Below are the code and all the weights of a small trained network. Each question names an input and a class and asks about switching units off, where a switched-off unit gives its printed mean instead of its output.

import numpy as np


def w(rows, s, z=0):
    codes = np.array(rows[::2]) - 128.0
    scale = np.full(codes.shape[1], s)
    scale[-1] = z or s
    return codes * scale


def f(y):
    return np.maximum(y, 0)


def log_softmax(a):
    a = a - a.max(-1, keepdims=True)
    return a - np.log(np.exp(a).sum(-1, keepdims=True))


def net(x, mask):
    res = np.array(x, float).reshape(1, 5) / 4 @ E
    y = f(res @ A[0][:, :-1].T + A[0][:, -1])
    res = res + np.where(mask, y, B[0][:, -1]) @ B[0][:, :-1]
    return log_softmax(res[-1] @ U[:, :-1].T + U[:, -1])


A, B = {}, {}
E = w([
[135,141,124,110,133,123,136,104],'x0',
[116,112,190,150,148,124,80,155],'x1',
[104,69,59,210,218,223,189,90],'x2',
[106,130,234,164,74,149,255,75],'x3',
[245,163,125,50,152,226,235,215],'x4',
],0.0082)
A[0] = w([
[163,115,158,91,168,169,172,198,132],'neuron 1',
[86,110,143,130,151,116,104,140,88],'neuron 2',
[136,94,132,190,187,140,156,88,88],'neuron 3',
[172,118,80,126,145,68,92,136,111],'neuron 4',
[127,150,74,130,227,129,93,124,145],'neuron 5',
[101,99,117,171,136,124,107,102,107],'neuron 6',
[123,161,83,141,133,117,157,109,251],'neuron 7',
[129,49,79,187,244,180,136,83,20],'neuron 8',
[133,103,81,110,175,127,92,136,65],'neuron 9',
[101,172,129,86,77,128,128,126,189],'neuron 10',
[121,124,188,163,113,125,195,74,118],'neuron 11',
[64,119,135,165,146,76,136,95,88],'neuron 12',
[90,94,105,154,138,70,116,72,51],'neuron 13',
[107,135,115,171,84,104,81,55,27],'neuron 14',
],0.011,0.0028)
B[0] = w([
[162,204,86,200,198,88,210,117,240],'neuron 1',
[132,170,127,164,142,141,129,125,166],'neuron 2',
[152,99,204,116,77,115,85,104,205],'neuron 3',
[110,102,200,63,114,195,92,136,209],'neuron 4',
[92,68,205,124,120,203,78,162,217],'neuron 5',
[119,147,85,180,122,139,166,67,196],'neuron 6',
[154,116,93,147,101,105,113,155,185],'neuron 7',
[206,98,191,138,131,7,51,109,255],'neuron 8',
[33,102,90,70,153,200,95,175,191],'neuron 9',
[132,126,152,155,80,93,136,137,196],'neuron 10',
[3,47,211,49,124,228,80,229,239],'neuron 11',
[145,141,35,209,149,136,165,131,219],'neuron 12',
[123,166,67,142,138,169,157,109,224],'neuron 13',
[178,212,75,177,145,145,143,159,228],'neuron 14',
],0.0076,0.0089)
U = w([
[69,67,133,94,125,222,132,189,77],'0',
[153,213,62,179,230,122,195,106,43],'1',
[164,119,170,120,68,2,103,124,254],'2',
],0.0095,0.0037)

Each question gives the input, the list of numbers given to net, and the class t.
The units are the neurons (one row each of A and B). Each row of codes is followed by its name. A weight is (code - 128) times the scale printed after its matrix; where a second scale follows, it is the last column's (A, B and U).
mask holds one flag per neuron, in row order. A switched-off neuron (its flag False) gives its mean, the last column of its row in B, instead of its output. The means were averaged over made-up inputs and are rounded, as every weight is.
A unit's drop is (log p(t) with every unit on - log p(t) with that unit switched off) / (log p(t) with every unit on - log p(t) with every unit switched off).
The circuit of an input: a set's keep is (log p(t) with only the set's units on - log p(t) with every unit switched off) / (log p(t) with every unit on - log p(t) with every unit switched off). Starting from the 12 units with the biggest drops (on a tie, the unit counted first), units are removed one at a time, each time the one whose removal leaves the highest keep (on an exact tie, the one counted first), for as long as the keep stays at least 0.8.
circuit, biggest first: the units of the circuit, biggest drop first
unit that matters most: the unit with the biggest drop
k most important neurons: the k neurons with the biggest drops, biggest first
drop when u is switched off: that unit's drop, to one decimal
input [-6,7,1,-4,6], class 1: circuit, biggest first	neuron 1
input [-5,-8,-3,7,-8], class 1: 2 most important neurons	neuron 14; neuron 12
input [-2,2,6,5,5], class 2: circuit, biggest first	neuron 8; neuron 3
input [6,3,8,4,-4], class 2: 2 most important neurons	neuron 8; neuron 3
input [-2,-4,7,4,-6], class 2: 3 most important neurons	neuron 8; neuron 3; neuron 1
input [3,3,1,-2,5], class 1: 2 most important neurons	neuron 1; neuron 11
input [0,-3,-6,6,2], class 0: 3 most important neurons	neuron 11; neuron 8; neuron 3
input [-5,6,-3,5,-1], class 0: 2 most important neurons	neuron 8; neuron 11
input [5,8,-1,5,-4], class 0: 2 most important neurons	neuron 11; neuron 1
input [-5,1,6,3,-3], class 2: 2 most important neurons	neuron 8; neuron 3
input [8,3,-6,-6,4], class 0: 3 most important neurons	neuron 8; neuron 4; neuron 9
input [-7,4,2,-3,6], class 1: 2 most important neurons	neuron 1; neuron 11
input [-8,3,0,1,2], class 1: 2 most important neurons	neuron 11; neuron 8
input [-4,8,-1,2,6], class 1: unit that matters most	neuron 1
input [-3,1,7,-5,-1], class 2: 3 most important neurons	neuron 8; neuron 11; neuron 3
input [-1,-8,3,-6,-2], class 0: 2 most important neurons	neuron 9; neuron 5
input [-6,8,6,-3,4], class 2: drop when neuron 8 is switched off	0.7
input [-8,-6,-7,8,-1], class 0: drop when neuron 8 is switched off	0.4
input [-4,6,-6,7,3], class 0: drop when neuron 4 is switched off	-0.1
